Here is a tiny trained network, its code and every weight. The questions are about switching its units off for an input and a target symbol, where a switched-off unit gives its printed mean instead of its output.

import numpy as np


def w(rows, s, z=0):
    codes = np.array(rows[::2]) - 128.0
    scale = np.full(codes.shape[1], s)
    scale[-1] = z or s
    return codes * scale


def norm(h):
    return h / np.sqrt((h * h).mean(-1, keepdims=True) + 1e-5)


def f(y):
    return np.maximum(y, 0)


def softmax(a):
    e = np.exp(a - a.max(-1, keepdims=True))
    return e / e.sum(-1, keepdims=True)


def log_softmax(a):
    a = a - a.max(-1, keepdims=True)
    return a - np.log(np.exp(a).sum(-1, keepdims=True))


def net(x, mask):
    ids = ['ΓΔΞΨαβεζθλμπστφω'.index(c) for c in x.split()]
    T = len(ids)
    res = E[ids] + P[:T]
    r = norm(res)
    for j in range(3):
        rows = slice(2 * j, 2 * j + 2)
        q, k, v = (r @ M[0][rows].T for M in (Q, K, V))
        z = softmax(np.where(np.tri(T) > 0, q @ k.T / 2**0.5, -1e9)) @ v
        o = O[0][rows]
        res = res + np.where(mask[j], z, o[:, -1]) @ o[:, :-1]
    y = f(norm(res) @ A[0][:, :-1].T + A[0][:, -1])
    res = res + np.where(mask[3:7], y, B[0][:, -1]) @ B[0][:, :-1]
    return log_softmax(norm(res)[-1] @ U[:, :-1].T + U[:, -1])


Q, K, V, O, A, B = {}, {}, {}, {}, {}, {}
E = w([
[119,109,122,112],'Γ',
[128,133,123,112],'Δ',
[90,202,167,171],'Ξ',
[105,115,124,120],'Ψ',
[118,139,119,112],'α',
[189,251,164,153],'β',
[113,111,123,113],'ε',
[114,139,121,120],'ζ',
[113,118,128,111],'θ',
[100,18,36,97],'λ',
[132,164,164,119],'μ',
[140,112,86,166],'π',
[115,113,123,113],'σ',
[176,99,129,136],'τ',
[120,103,120,125],'φ',
[121,123,135,144],'ω',
],0.024)
P = w([
[186,253,75,196],'0',
[155,197,160,82],'1',
[144,171,163,87],'2',
[147,171,170,107],'3',
[155,172,165,109],'4',
[145,173,160,96],'5',
],0.0039)
Q[0] = w([
[88,48,177,128],'h1',
[166,176,151,182],'h1',
[167,157,191,178],'h2',
[186,228,174,113],'h2',
[51,82,86,52],'h3',
[114,79,252,144],'h3',
],0.012)
K[0] = w([
[83,191,9,151],'h1',
[103,114,188,71],'h1',
[85,204,200,139],'h2',
[83,64,224,191],'h2',
[67,153,41,178],'h3',
[109,197,131,84],'h3',
],0.011)
V[0] = w([
[20,176,83,87],'h1',
[240,192,97,104],'h1',
[200,79,93,151],'h2',
[71,105,214,190],'h2',
[113,111,3,196],'h3',
[146,23,104,86],'h3',
],0.0071)
O[0] = w([
[54,204,75,175,225],'h1',
[135,41,2,78,253],'h1',
[231,132,149,159,81],'h2',
[70,58,58,225,56],'h2',
[93,159,47,221,183],'h3',
[201,161,42,97,33],'h3',
],0.0067,0.0033)
A[0] = w([
[254,141,175,196,255],'n1',
[63,105,94,216,172],'n2',
[199,190,120,60,90],'n3',
[156,62,49,77,36],'n4',
],0.0064,0.0033)
B[0] = w([
[191,71,214,144,228],'n1',
[193,3,166,170,252],'n2',
[194,182,214,180,197],'n3',
[100,121,169,64,192],'n4',
],0.0063,0.0036)
U = w([
[240,48,207,106,185],'Γ',
[196,236,89,127,65],'Δ',
[104,82,176,138,9],'Ξ',
[94,180,61,117,135],'Ψ',
[217,123,51,251,124],'α',
[65,158,254,78,100],'β',
[120,118,152,71,64],'ε',
[89,105,88,17,47],'ζ',
[213,221,214,194,141],'θ',
[46,163,105,126,228],'λ',
[150,204,95,16,1],'μ',
[111,8,160,225,222],'π',
[139,38,7,106,48],'σ',
[124,186,86,169,194],'τ',
[92,124,104,110,88],'φ',
[60,156,197,249,237],'ω',
],0.013,0.0031)

Each question gives the input, a string of symbols that net reads in full, and the target symbol t.
The units are the heads (2 rows each of Q, K, V and O) and the neurons (one row each of A and B). Each row of codes is followed by its name. A weight is (code - 128) times the scale printed after its matrix; where a second scale follows, it is the last column's (O, A, B and U).
mask holds one flag per unit, heads first, then neurons. A switched-off unit (its flag False) gives its mean, the last column of its rows in O or B, instead of its output. The means were averaged over made-up inputs and are rounded, as every weight is.
A unit's drop is (log p(t) with every unit on - log p(t) with that unit switched off) / (log p(t) with every unit on - log p(t) with every unit switched off).
unit that matters most: the unit with the biggest drop
k most important neurons: the k neurons with the biggest drops, biggest first
heads that matter: for each layer, one digit per head in row order, 1 if its drop is at least 0.15 and else 0, layers parted by /
drop when u is switched off: that unit's drop, to one decimal
input θ μ φ Δ Δ, target θ: heads that matter -> 100
input Δ φ φ Ψ, target ζ: heads that matter -> 110
input Δ ω Δ ζ θ, target ζ: heads that matter -> 100
input π Ψ Δ φ, target σ: unit that matters most -> h3
input τ Δ Δ θ, target Γ: heads that matter -> 111
input Γ ω Ξ τ, target π: heads that matter -> 010
input Γ Γ θ σ, target Δ: heads that matter -> 011
input τ σ λ Ξ Ψ, target Γ: heads that matter -> 110
input θ π ζ, target α: heads that matter -> 001
input Γ Δ ε, target Δ: heads that matter -> 011
input θ Ψ σ θ Δ Γ, target λ: heads that matter -> 110
input λ τ σ, target θ: heads that matter -> 110
input Δ Ψ π α Γ, target ζ: heads that matter -> 111
input Ξ σ Ψ σ α Γ, target β: heads that matter -> 101
input ζ Γ τ Δ Ξ θ, target π: 2 most important neurons -> (n2, n4)
input λ Ξ τ θ, target θ: unit that matters most -> h2
input Ψ Γ Ξ ε, target ω: heads that matter -> 100
input ω μ ε τ Ξ π, target Γ: 2 most important neurons -> (n1, n4)
input ω Δ λ Γ Δ, target Δ: 2 most important neurons -> (n2, n1)
input ζ Δ Γ Δ λ Δ, target Δ: unit that matters most -> h3
input Ξ Δ λ σ, target β: drop when h3 is switched off -> 0.2
input Ξ Δ θ Γ ζ ε, target β: drop when h2 is switched off -> 0.1
input Ξ Δ σ, target β: drop when h1 is switched off -> 0.1
input φ Γ π θ α ε, target α: drop when n3 is switched off -> 0.0
